Below is a small trained network, with its code and all its weights. Each question gives an input and a class and asks what happens when units are switched off, that is, made to give their printed mean instead of their output.

import numpy as np


def w(rows, s, z=0):
    codes = np.array(rows[::2]) - 128.0
    scale = np.full(codes.shape[1], s)
    scale[-1] = z or s
    return codes * scale


def norm(h):
    return h / np.sqrt((h * h).mean(-1, keepdims=True) + 1e-5)


def f(y):
    return y / 2 * (1 + np.tanh(0.7978845608 * (y + 0.044715 * y**3)))


def log_softmax(a):
    a = a - a.max(-1, keepdims=True)
    return a - np.log(np.exp(a).sum(-1, keepdims=True))


def net(x, mask):
    res = np.array(x, float).reshape(1, 3) / 4 @ E
    u = 0
    for l in range(3):
        y = f(norm(res) @ A[l][:, :-1].T + A[l][:, -1])
        res = res + np.where(mask[u : u + 8], y, B[l][:, -1]) @ B[l][:, :-1]
        u += 8
    return log_softmax(norm(res)[-1] @ U[:, :-1].T + U[:, -1])


A, B = {}, {}
E = w([
[154,2,146],'x0',
[135,99,35],'x1',
[207,182,160],'x2',
],0.0047)
A[0] = w([
[179,64,97,86],'0.n0',
[71,154,137,237],'0.n1',
[162,76,86,98],'0.n2',
[79,93,149,1],'0.n3',
[196,115,84,182],'0.n4',
[1,94,130,207],'0.n5',
[154,124,192,89],'0.n6',
[186,110,143,197],'0.n7',
],0.017,0.0033)
B[0] = w([
[59,103,129,198],'0.n0',
[157,165,56,199],'0.n1',
[59,127,107,186],'0.n2',
[106,141,58,144],'0.n3',
[84,173,193,191],'0.n4',
[251,122,63,253],'0.n5',
[209,83,114,170],'0.n6',
[132,146,191,184],'0.n7',
],0.012,0.0073)
A[1] = w([
[115,91,105,95],'1.n0',
[201,163,47,143],'1.n1',
[217,96,216,215],'1.n2',
[39,73,161,29],'1.n3',
[200,10,179,84],'1.n4',
[96,70,163,92],'1.n5',
[118,43,1,3],'1.n6',
[160,116,226,32],'1.n7',
],0.0098,0.0021)
B[1] = w([
[143,137,151,127],'1.n0',
[42,165,148,253],'1.n1',
[198,84,169,188],'1.n2',
[144,158,41,154],'1.n3',
[86,131,255,165],'1.n4',
[81,162,96,133],'1.n5',
[98,47,146,196],'1.n6',
[135,82,148,148],'1.n7',
],0.0087,0.0066)
A[2] = w([
[251,146,116,46],'2.n0',
[79,155,68,253],'2.n1',
[168,108,141,107],'2.n2',
[75,187,133,135],'2.n3',
[116,114,79,102],'2.n4',
[83,161,103,99],'2.n5',
[95,150,140,151],'2.n6',
[130,146,216,213],'2.n7',
],0.015,0.0025)
B[2] = w([
[109,155,1,227],'2.n0',
[78,154,196,253],'2.n1',
[177,191,115,145],'2.n2',
[26,156,159,204],'2.n3',
[145,107,196,164],'2.n4',
[131,167,159,178],'2.n5',
[78,163,115,156],'2.n6',
[109,102,14,215],'2.n7',
],0.0082,0.0064)
U = w([
[206,99,221,158],'0',
[135,174,174,2],'1',
[15,222,155,210],'2',
[163,173,6,173],'3',
[67,11,106,104],'4',
],0.019,0.0088)

Each question gives the input, the list of numbers given to net, and the class t.
The units are the neurons (one row each of A and B). Each row of codes is followed by its name. A weight is (code - 128) times the scale printed after its matrix; where a second scale follows, it is the last column's (A, B and U).
mask holds one flag per neuron, layer by layer. A switched-off neuron (its flag False) gives its mean, the last column of its row in B, instead of its output. The means were averaged over made-up inputs and are rounded, as every weight is.
A unit's drop is (log p(t) with every unit on - log p(t) with that unit switched off) / (log p(t) with every unit on - log p(t) with every unit switched off).
The circuit of an input: a set's keep is (log p(t) with only the set's units on - log p(t) with every unit switched off) / (log p(t) with every unit on - log p(t) with every unit switched off). Starting from the 12 units with the biggest drops (on a tie, the unit counted first), units are removed one at a time, each time the one whose removal leaves the highest keep (on an exact tie, the one counted first), for as long as the keep stays at least 0.8.
units of the circuit, in order: the units of the circuit, biggest drop first
top k neurons: the k neurons with the biggest drops, biggest first
k most important neurons of layer l: the k neurons of layer l with the biggest drops, biggest first
drop of u: that unit's drop, to one decimal
input [-1,3,-6], class 3: units of the circuit, in order => (0.n5)
input [2,3,8], class 2: top 2 neurons => (0.n4 0.n5)
input [1,0,2], class 0: 2 most important neurons of layer 0 => (0.n6 0.n7)
input [2,1,-1], class 4: 2 most important neurons of layer 1 => (1.n6 1.n1)
input [8,-1,3], class 2: top 2 neurons => (0.n5 0.n0)
input [-3,4,5], class 2: top 3 neurons => (0.n6 0.n5 0.n4)
input [0,-5,3], class 0: top 2 neurons => (0.n5 1.n4)
input [8,-5,3], class 0: top 2 neurons => (0.n6 1.n2)
input [-2,-4,8], class 3: top 2 neurons => (2.n0 2.n7)
input [1,1,-6], class 3: drop of 0.n5 => 3.1
input [7,2,5], class 2: drop of 0.n5 => 0.2
input [1,-4,1], class 0: drop of 0.n5 => 0.2
input [8,5,7], class 2: drop of 1.n4 => 0.0
input [7,8,-1], class 2: top neuron => (0.n4)
